Below is a small trained network, with its code and all its weights. Each question gives an input and a class and asks what happens when units are switched off, that is, made to give their printed mean instead of their output.

import numpy as np


def w(rows, s, z=0):
    codes = np.array(rows[::2]) - 128.0
    scale = np.full(codes.shape[1], s)
    scale[-1] = z or s
    return codes * scale


def norm(h):
    return h / np.sqrt((h * h).mean(-1, keepdims=True) + 1e-5)


def f(y):
    return y / 2 * (1 + np.tanh(0.7978845608 * (y + 0.044715 * y**3)))


def log_softmax(a):
    a = a - a.max(-1, keepdims=True)
    return a - np.log(np.exp(a).sum(-1, keepdims=True))


def net(x, mask):
    res = np.array(x, float).reshape(1, 5) / 4 @ E
    u = 0
    for l in range(3):
        y = f(norm(res) @ A[l][:, :-1].T + A[l][:, -1])
        res = res + np.where(mask[u : u + 5], y, B[l][:, -1]) @ B[l][:, :-1]
        u += 5
    return log_softmax(norm(res)[-1] @ U[:, :-1].T + U[:, -1])


A, B = {}, {}
E = w([
[163,191,105,173,168],'x0',
[173,198,142,109,52],'x1',
[173,211,116,2,163],'x2',
[198,59,117,160,205],'x3',
[131,152,201,164,198],'x4',
],0.0072)
A[0] = w([
[135,169,134,137,253,81],'0.n1',
[156,85,113,80,115,3],'0.n2',
[136,136,38,152,118,249],'0.n3',
[59,153,163,184,101,246],'0.n4',
[94,93,176,118,169,31],'0.n5',
],0.012,0.0024)
B[0] = w([
[160,141,4,158,88,224],'0.n1',
[166,118,161,194,107,143],'0.n2',
[141,18,92,52,76,192],'0.n3',
[122,178,140,198,82,255],'0.n4',
[107,153,66,159,173,155],'0.n5',
],0.011,0.0053)
A[1] = w([
[111,135,183,106,169,3],'1.n1',
[85,63,156,146,160,70],'1.n2',
[102,91,125,116,34,36],'1.n3',
[120,172,129,90,50,123],'1.n4',
[11,129,131,135,160,220],'1.n5',
],0.012,0.0035)
B[1] = w([
[218,135,74,100,142,108],'1.n1',
[67,191,87,55,42,141],'1.n2',
[208,162,1,177,38,223],'1.n3',
[122,110,76,136,220,254],'1.n4',
[116,152,39,119,20,199],'1.n5',
],0.0074,0.0047)
A[2] = w([
[182,196,116,92,183,48],'2.n1',
[170,97,155,174,225,16],'2.n2',
[131,43,206,235,88,156],'2.n3',
[213,150,126,44,164,16],'2.n4',
[80,158,254,168,78,4],'2.n5',
],0.0093,0.0015)
B[2] = w([
[49,139,120,84,72,219],'2.n1',
[143,123,68,164,217,127],'2.n2',
[197,254,146,44,132,255],'2.n3',
[91,208,155,92,126,242],'2.n4',
[96,21,220,191,164,194],'2.n5',
],0.0096,0.0031)
U = w([
[70,195,139,10,150,88],'0',
[126,57,105,169,248,4],'1',
[155,160,15,143,58,250],'2',
[208,154,214,164,159,89],'3',
[91,49,157,76,139,27],'4',
[146,28,152,82,110,1],'5',
[42,182,222,190,78,37],'6',
],0.016,0.0054)

Each question gives the input, the list of numbers given to net, and the class t.
The units are the neurons (one row each of A and B). Each row of codes is followed by its name. A weight is (code - 128) times the scale printed after its matrix; where a second scale follows, it is the last column's (A, B and U).
mask holds one flag per neuron, layer by layer. A switched-off neuron (its flag False) gives its mean, the last column of its row in B, instead of its output. The means were averaged over made-up inputs and are rounded, as every weight is.
A unit's drop is (log p(t) with every unit on - log p(t) with that unit switched off) / (log p(t) with every unit on - log p(t) with every unit switched off).
The circuit of an input: a set's keep is (log p(t) with only the set's units on - log p(t) with every unit switched off) / (log p(t) with every unit on - log p(t) with every unit switched off). Starting from the 12 units with the biggest drops (on a tie, the unit counted first), units are removed one at a time, each time the one whose removal leaves the highest keep (on an exact tie, the one counted first), for as long as the keep stays at least 0.8.
circuit, biggest first: the units of the circuit, biggest drop first
k most important neurons: the k neurons with the biggest drops, biggest first
k most important neurons of layer l: the k neurons of layer l with the biggest drops, biggest first
drop of u: that unit's drop, to one decimal
input [1,2,-3,8,3], class 1: circuit, biggest first -> 1.n3
input [2,-4,1,-2,-4], class 5: circuit, biggest first -> 0.n3; 0.n1
input [-7,4,2,8,6], class 1: circuit, biggest first -> 2.n2; 1.n3
input [-1,-1,5,-3,-3], class 0: 2 most important neurons of layer 0 -> 0.n1; 0.n4
input [-8,-5,6,5,2], class 1: 2 most important neurons of layer 0 -> 0.n2; 0.n1
input [0,2,-4,7,3], class 1: 3 most important neurons -> 2.n2; 0.n4; 1.n5
input [7,5,-7,6,5], class 3: circuit, biggest first -> 1.n3; 2.n3
input [-4,7,4,1,-2], class 0: circuit, biggest first -> 0.n1; 0.n4; 2.n4
input [-8,-6,4,4,2], class 1: 2 most important neurons of layer 2 -> 2.n3; 2.n1
input [-1,8,7,5,7], class 0: circuit, biggest first -> 1.n3; 2.n1
input [6,0,6,-4,1], class 0: circuit, biggest first -> 1.n3; 0.n4
input [-3,4,-5,3,4], class 3: 2 most important neurons -> 2.n3; 2.n1
input [-3,-6,-4,-5,2], class 6: 3 most important neurons -> 0.n4; 0.n1; 0.n3
input [4,5,5,-3,5], class 0: most important neuron of layer 0 -> 0.n4
input [8,-4,7,-6,-1], class 0: 2 most important neurons of layer 1 -> 1.n3; 1.n5
input [-2,-7,6,-7,6], class 2: 2 most important neurons -> 1.n5; 0.n1
input [-1,-2,4,6,-5], class 5: 2 most important neurons -> 0.n4; 0.n3
input [-5,4,-1,0,6], class 6: 3 most important neurons of layer 0 -> 0.n5; 0.n2; 0.n3
input [-5,5,-5,6,5], class 3: 2 most important neurons -> 2.n3; 2.n5
input [6,6,-4,-3,2], class 6: most important neuron of layer 2 -> 2.n5
input [4,8,8,-6,-7], class 0: 2 most important neurons of layer 1 -> 1.n5; 1.n4
input [7,-5,-4,5,7], class 2: drop of 0.n1 -> 0.7
input [6,-7,1,5,6], class 2: drop of 1.n5 -> -0.1
input [4,0,8,1,-4], class 0: drop of 1.n3 -> 0.3
input [-2,4,-1,-2,5], class 6: drop of 1.n1 -> 0.0
